Below are the code and all the weights of a small trained network. Each question names an input and a target symbol and asks about switching units off, where a switched-off unit gives its printed mean instead of its output.

import numpy as np


def w(rows, s, z=0):
    codes = np.array(rows[::2]) - 128.0
    scale = np.full(codes.shape[1], s)
    scale[-1] = z or s
    return codes * scale


def f(y):
    return np.maximum(y, 0)


def softmax(a):
    e = np.exp(a - a.max(-1, keepdims=True))
    return e / e.sum(-1, keepdims=True)


def log_softmax(a):
    a = a - a.max(-1, keepdims=True)
    return a - np.log(np.exp(a).sum(-1, keepdims=True))


def net(x, mask):
    ids = ['αβγδεζθλμξπστφψ'.index(c) for c in x.split()]
    T = len(ids)
    res = E[ids] + P[:T]
    u = 0
    for l in range(2):
        q, k, v = (res @ M[l].T for M in (Q, K, V))
        z = softmax(np.where(np.tri(T) > 0, q @ k.T / 2**0.5, -1e9)) @ v
        res = res + np.where(mask[u], z, O[l][:, -1]) @ O[l][:, :-1]
        u += 1
        y = f(res @ A[l][:, :-1].T + A[l][:, -1])
        res = res + np.where(mask[u : u + 16], y, B[l][:, -1]) @ B[l][:, :-1]
        u += 16
    return log_softmax(res[-1] @ U[:, :-1].T + U[:, -1])


Q, K, V, O, A, B = {}, {}, {}, {}, {}, {}
E = w([
[117,106,165,120,102],'α',
[140,111,127,113,108],'β',
[129,86,165,106,108],'γ',
[154,115,113,95,105],'δ',
[159,189,135,97,125],'ε',
[156,99,75,89,137],'ζ',
[85,78,176,125,99],'θ',
[3,121,100,55,144],'λ',
[154,180,87,86,177],'μ',
[84,98,154,143,77],'ξ',
[124,178,57,126,114],'π',
[118,143,142,219,149],'σ',
[97,127,154,118,194],'τ',
[114,191,157,123,167],'φ',
[77,190,139,148,74],'ψ',
],0.021)
P = w([
[167,149,161,79,90],'0',
[143,161,146,81,105],'1',
[116,163,126,85,122],'2',
[69,169,111,76,147],'3',
[39,169,117,67,154],'4',
[2,174,131,49,160],'5',
],0.0082)
Q[0] = w([
[190,36,133,186,106],'L0H0',
[213,110,137,253,168],'L0H0',
],0.013)
K[0] = w([
[244,80,117,135,103],'L0H0',
[239,91,192,149,164],'L0H0',
],0.011)
V[0] = w([
[2,88,182,106,69],'L0H0',
[111,173,45,152,69],'L0H0',
],0.0069)
O[0] = w([
[55,56,50,241,157,254],'L0H0',
[95,193,3,128,66,191],'L0H0',
],0.0051)
A[0] = w([
[109,96,200,167,156,163],'L0N0',
[134,173,247,147,218,200],'L0N1',
[123,100,169,152,74,255],'L0N2',
[127,34,168,153,60,217],'L0N3',
[152,96,134,144,189,153],'L0N4',
[153,163,85,137,155,60],'L0N5',
[145,155,164,120,88,82],'L0N6',
[108,91,203,149,126,176],'L0N7',
[105,193,116,199,117,202],'L0N8',
[146,126,123,240,143,166],'L0N9',
[111,186,188,182,172,226],'L0N10',
[116,184,137,34,78,179],'L0N11',
[164,111,144,8,152,182],'L0N12',
[85,116,137,93,117,96],'L0N13',
[165,117,67,130,156,149],'L0N14',
[118,145,153,131,1,64],'L0N15',
],0.009,0.0037)
B[0] = w([
[173,114,134,70,39,179],'L0N0',
[117,161,253,71,187,207],'L0N1',
[129,115,65,131,19,191],'L0N2',
[206,118,8,119,92,194],'L0N3',
[155,93,196,183,138,143],'L0N4',
[143,196,115,129,143,156],'L0N5',
[176,227,203,152,62,141],'L0N6',
[163,102,58,118,68,179],'L0N7',
[72,148,182,84,118,240],'L0N8',
[14,102,200,118,33,169],'L0N9',
[82,157,254,118,86,206],'L0N10',
[133,166,119,40,68,254],'L0N11',
[105,61,157,79,13,204],'L0N12',
[82,146,111,88,133,174],'L0N13',
[129,134,46,175,71,162],'L0N14',
[151,232,107,134,126,171],'L0N15',
],0.0065,0.0064)
Q[1] = w([
[14,230,113,47,3],'L1H0',
[158,164,78,160,158],'L1H0',
],0.0072)
K[1] = w([
[12,121,119,105,178],'L1H0',
[151,103,153,194,108],'L1H0',
],0.011)
V[1] = w([
[210,40,61,92,118],'L1H0',
[118,184,45,254,26],'L1H0',
],0.0075)
O[1] = w([
[21,105,158,110,108,5],'L1H0',
[131,191,125,246,9,113],'L1H0',
],0.012)
A[1] = w([
[76,134,136,103,96,193],'L1N0',
[156,133,133,108,119,113],'L1N1',
[102,70,235,114,126,142],'L1N2',
[192,152,193,70,111,110],'L1N3',
[161,136,118,222,51,2],'L1N4',
[2,57,161,37,93,120],'L1N5',
[150,71,128,112,66,157],'L1N6',
[201,202,120,156,157,141],'L1N7',
[105,128,232,177,147,139],'L1N8',
[81,184,103,119,106,109],'L1N9',
[186,117,73,122,210,162],'L1N10',
[175,176,122,76,131,115],'L1N11',
[183,161,207,146,186,97],'L1N12',
[159,64,74,128,117,99],'L1N13',
[204,137,61,134,155,182],'L1N14',
[110,1,121,188,101,119],'L1N15',
],0.0093,0.0078)
B[1] = w([
[74,77,74,170,150,202],'L1N0',
[109,119,105,133,146,167],'L1N1',
[217,123,116,26,92,182],'L1N2',
[81,91,55,125,101,240],'L1N3',
[75,124,121,108,246,249],'L1N4',
[51,177,217,141,171,224],'L1N5',
[135,187,125,117,99,193],'L1N6',
[100,58,184,144,126,227],'L1N7',
[225,165,85,53,107,150],'L1N8',
[200,145,72,100,156,210],'L1N9',
[201,191,126,187,119,237],'L1N10',
[83,32,113,142,119,238],'L1N11',
[164,130,125,219,109,198],'L1N12',
[100,98,168,93,158,160],'L1N13',
[157,161,227,151,112,225],'L1N14',
[226,1,234,189,122,160],'L1N15',
],0.0073,0.015)
U = w([
[108,109,153,158,116,106],'α',
[113,149,155,125,109,166],'β',
[110,102,208,138,97,63],'γ',
[127,199,175,82,64,23],'δ',
[102,57,97,99,90,115],'ε',
[83,161,185,97,140,101],'ζ',
[84,57,158,165,140,178],'θ',
[96,162,149,126,148,44],'λ',
[47,80,86,101,190,66],'μ',
[94,48,89,181,138,253],'ξ',
[136,164,2,97,104,226],'π',
[191,128,152,167,14,121],'σ',
[133,212,161,64,178,37],'τ',
[185,109,97,134,160,135],'φ',
[138,187,212,211,177,133],'ψ',
],0.0091,0.0038)

Each question gives the input, a string of symbols that net reads in full, and the target symbol t.
The units are the heads (2 rows each of Q, K, V and O) and the neurons (one row each of A and B). Each row of codes is followed by its name. A weight is (code - 128) times the scale printed after its matrix; where a second scale follows, it is the last column's (O, A, B and U).
mask holds one flag per unit, layer by layer, with each layer's heads first. A switched-off unit (its flag False) gives its mean, the last column of its rows in O or B, instead of its output. The means were averaged over made-up inputs and are rounded, as every weight is.
A unit's drop is (log p(t) with every unit on - log p(t) with that unit switched off) / (log p(t) with every unit on - log p(t) with every unit switched off).
The circuit of an input: a set's keep is (log p(t) with only the set's units on - log p(t) with every unit switched off) / (log p(t) with every unit on - log p(t) with every unit switched off). Starting from the 12 units with the biggest drops (on a tie, the unit counted first), units are removed one at a time, each time the one whose removal leaves the highest keep (on an exact tie, the one counted first), for as long as the keep stays at least 0.8.
units of the circuit, in order: the units of the circuit, biggest drop first
most important unit: the unit with the biggest drop
k most important neurons: the k neurons with the biggest drops, biggest first
k most important neurons of layer l: the k neurons of layer l with the biggest drops, biggest first
input γ α γ, target γ: 2 most important neurons of layer 1 => [L1N5; L1N15]
input μ γ ζ γ, target ζ: units of the circuit, in order => [L1H0; L1N5; L0H0]
input θ φ σ σ, target φ: units of the circuit, in order => [L1H0; L0N1; L0H0; L1N5]
input ζ τ γ γ, target τ: units of the circuit, in order => [L1H0; L0N1; L1N10; L0H0]
input ζ ζ π σ δ, target σ: 2 most important neurons => [L1N14; L1N4]
input θ π γ ψ ε, target ψ: units of the circuit, in order => [L1H0; L1N4; L0H0]
input π ξ γ σ ζ, target σ: most important neuron of layer 0 => [L0N9]
input γ σ φ ζ σ π, target σ: 3 most important neurons => [L0N9; L1N14; L1N4]
input γ σ β ζ, target σ: 3 most important neurons of layer 0 => [L0N9; L0N8; L0N1]
input ζ φ β π, target φ: 3 most important neurons => [L0N1; L0N10; L0N14]
input π ε α φ ξ, target φ: units of the circuit, in order => [L1H0; L0N1; L0N10; L0N3]
input φ σ τ γ ε, target τ: units of the circuit, in order => [L1H0; L0H0]
input γ φ γ ζ, target φ: 2 most important neurons => [L0N1; L1N10]
input π φ σ ξ γ, target σ: units of the circuit, in order => [L1N4]
input μ σ β π μ, target π: 3 most important neurons => [L0N12; L0N0; L1N5]
input σ σ φ θ σ, target φ: 2 most important neurons => [L0N1; L0N0]
input ξ γ θ, target ξ: 3 most important neurons => [L1N4; L1N0; L1N14]
input τ π γ π β, target π: units of the circuit, in order => [L0H0; L1N5; L1N15]
input γ ψ δ π ε, target π: 3 most important neurons of layer 1 => [L1N5; L1N9; L1N4]
input π γ τ ψ δ ζ, target ψ: 4 most important neurons => [L0N8; L1N14; L1N4; L1N3]
input π π ζ β, target π: 2 most important neurons of layer 0 => [L0N8; L0N1]
input ε ξ β τ, target τ: 3 most important neurons => [L1N5; L1N2; L0N1]
input θ λ ε γ φ φ, target τ: most important unit => L1N8
input σ γ π, target σ: 4 most important neurons of layer 0 => [L0N9; L0N1; L0N10; L0N11]
input μ σ γ, target σ: 2 most important neurons of layer 0 => [L0N9; L0N8]
input σ θ θ φ σ δ, target φ: 2 most important neurons of layer 0 => [L0N1; L0N10]
input ψ π γ, target ψ: 2 most important neurons => [L1N4; L0N8]
input φ ε ε, target φ: most important neuron => [L0N1]
